[[ -6.8  42.9  11.1 -21.5]
 [ 23.4  65.6 -20.7 -41.7]
 [ 21.8 -59.1 -27.3  32.2]
 [-40.6  36.1 -47.9   6.0]
 [ 49.7 -59.2  18.7  12.0]
 [-12.5  -2.5  25.5 -22.6]
 [-11.2  53.0 -65.0   8.2]
 [ -3.4  47.8 -37.3  -2.9]]
|
[[-21.5  11.1  42.9  -6.8]
 [-41.7 -20.7  65.6  23.4]
 [ 32.2 -27.3 -59.1  21.8]
 [  6.0 -47.9  36.1 -40.6]
 [ 12.0  18.7 -59.2  49.7]
 [-22.6  25.5  -2.5 -12.5]
 [  8.2 -65.0  53.0 -11.2]
 [ -2.9 -37.3  47.8  -3.4]]

[[-32.8  -8.9 -29.6 -43.5 -60.6 -22.5 -64.3  61.5  -2.6]
 [ 11.5  -1.1 -56.6  25.0  37.3  33.8  -1.3  26.5 -49.5]
 [-25.3 -40.8  70.8  60.8 -41.8  25.6 -11.3  42.8 -59.2]
 [ 16.9 -52.6  28.0 -53.0  11.4 -73.9   1.4  30.7  27.1]
 [ 61.4  24.7  67.9  -3.2  68.0 -20.2 -62.2  69.0  61.6]
 [ -6.4  67.9  54.1 -52.7 -46.2  37.4  28.6 -73.9  -9.1]]
|
[[ -2.6  61.5 -64.3 -22.5 -60.6 -43.5 -29.6  -8.9 -32.8]
 [-49.5  26.5  -1.3  33.8  37.3  25.0 -56.6  -1.1  11.5]
 [-59.2  42.8 -11.3  25.6 -41.8  60.8  70.8 -40.8 -25.3]
 [ 27.1  30.7   1.4 -73.9  11.4 -53.0  28.0 -52.6  16.9]
 [ 61.6  69.0 -62.2 -20.2  68.0  -3.2  67.9  24.7  61.4]
 [ -9.1 -73.9  28.6  37.4 -46.2 -52.7  54.1  67.9  -6.4]]

[[ 64.6  -5.6  -0.6   1.7]
 [-37.6   0.7   4.9   0.8]
 [-34.0   0.7  -2.8  -0.6]
 [-29.3  -5.6  -2.2   1.9]
 [-21.4  -6.1  -1.7   2.1]
 [ 65.9  -5.8  -2.2   1.3]]
|
[[  1.7  -0.6  -5.6  64.6]
 [  0.8   4.9   0.7 -37.6]
 [ -0.6  -2.8   0.7 -34.0]
 [  1.9  -2.2  -5.6 -29.3]
 [  2.1  -1.7  -6.1 -21.4]
 [  1.3  -2.2  -5.8  65.9]]

[[-27.0 -29.2   0.8]
 [ -4.2 -28.5  14.7]
 [ 11.5  43.5 -19.2]
 [ 14.6  -8.1  14.0]
 [ 19.9  16.5   2.4]
 [ 18.3  58.5 -24.1]
 [ 25.0 -15.7  25.2]
 [  3.1 -51.7  33.3]]
|
[[  0.8 -29.2 -27.0]
 [ 14.7 -28.5  -4.2]
 [-19.2  43.5  11.5]
 [ 14.0  -8.1  14.6]
 [  2.4  16.5  19.9]
 [-24.1  58.5  18.3]
 [ 25.2 -15.7  25.0]
 [ 33.3 -51.7   3.1]]

[[ 24.3 -14.8  15.3 -18.9  20.8  -2.4  -0.8  18.1  16.6 -22.9  14.3  60.8
  -14.8]
 [ 34.0 -60.3  14.4  13.8  42.7  -1.6  44.8   6.2  -0.1  21.0  -6.7  40.7
  -27.4]
 [  6.3   0.2 -12.5   5.4   5.6 -17.7  12.2  -2.1  -8.0  13.2   6.7  -4.3
  -16.3]
 [ 45.2 -25.8   5.3  20.0 -10.7 -16.3   5.2  -6.9   7.6  10.5  -6.7  48.2
   -3.7]]
|
[[-14.8  60.8  14.3 -22.9  16.6  18.1  -0.8  -2.4  20.8 -18.9  15.3 -14.8
   24.3]
 [-27.4  40.7  -6.7  21.0  -0.1   6.2  44.8  -1.6  42.7  13.8  14.4 -60.3
   34.0]
 [-16.3  -4.3   6.7  13.2  -8.0  -2.1  12.2 -17.7   5.6   5.4 -12.5   0.2
    6.3]
 [ -3.7  48.2  -6.7  10.5   7.6  -6.9   5.2 -16.3 -10.7  20.0   5.3 -25.8
   45.2]]

[[ -1.4 -26.0 -60.7  43.3 -21.4 -10.8 -11.1 -56.0]
 [ 50.7  33.3 -29.7  42.6  -5.7  10.9  34.8 -52.9]
 [ 44.0  24.7 -38.5  46.1  -9.7   6.3  28.0 -58.0]
 [ 49.5  59.5  36.9  -4.2  19.2  25.4  44.9   7.6]
 [ 27.6  47.5  56.8 -27.7  24.0  22.9  31.4  37.0]
 [ 30.1  48.9  55.7 -25.5  23.4  22.6  33.0  34.4]
 [ -9.7 -26.0  36.6 -33.0   8.7  -7.2 -14.6  44.6]
 [ 51.8  59.7  27.9   5.0  16.3  25.2  45.6  -3.8]
 [ 25.2  45.4  57.3 -30.1  23.9  22.5  29.4  39.4]
 [ 12.3 -12.9 -60.3  46.5 -21.0  -9.9  -0.9 -58.6]]
|
[[-56.0 -11.1 -10.8 -21.4  43.3 -60.7 -26.0  -1.4]
 [-52.9  34.8  10.9  -5.7  42.6 -29.7  33.3  50.7]
 [-58.0  28.0   6.3  -9.7  46.1 -38.5  24.7  44.0]
 [  7.6  44.9  25.4  19.2  -4.2  36.9  59.5  49.5]
 [ 37.0  31.4  22.9  24.0 -27.7  56.8  47.5  27.6]
 [ 34.4  33.0  22.6  23.4 -25.5  55.7  48.9  30.1]
 [ 44.6 -14.6  -7.2   8.7 -33.0  36.6 -26.0  -9.7]
 [ -3.8  45.6  25.2  16.3   5.0  27.9  59.7  51.8]
 [ 39.4  29.4  22.5  23.9 -30.1  57.3  45.4  25.2]
 [-58.6  -0.9  -9.9 -21.0  46.5 -60.3 -12.9  12.3]]

[[  1.9  31.1 -67.4 -46.9   0.7  -1.8]
 [ 20.7  21.7  10.9   5.9   6.1  13.7]
 [ -6.4 -23.6  24.5  27.2  -6.4   9.6]
 [-18.3  11.9 -18.9  -5.2   9.9  43.8]
 [  0.9  25.1  10.2  10.6 -28.3 -22.2]
 [ -9.8 -34.2  -1.2  20.8 -10.3  -0.4]]
|
[[ -1.8   0.7 -46.9 -67.4  31.1   1.9]
 [ 13.7   6.1   5.9  10.9  21.7  20.7]
 [  9.6  -6.4  27.2  24.5 -23.6  -6.4]
 [ 43.8   9.9  -5.2 -18.9  11.9 -18.3]
 [-22.2 -28.3  10.6  10.2  25.1   0.9]
 [ -0.4 -10.3  20.8  -1.2 -34.2  -9.8]]
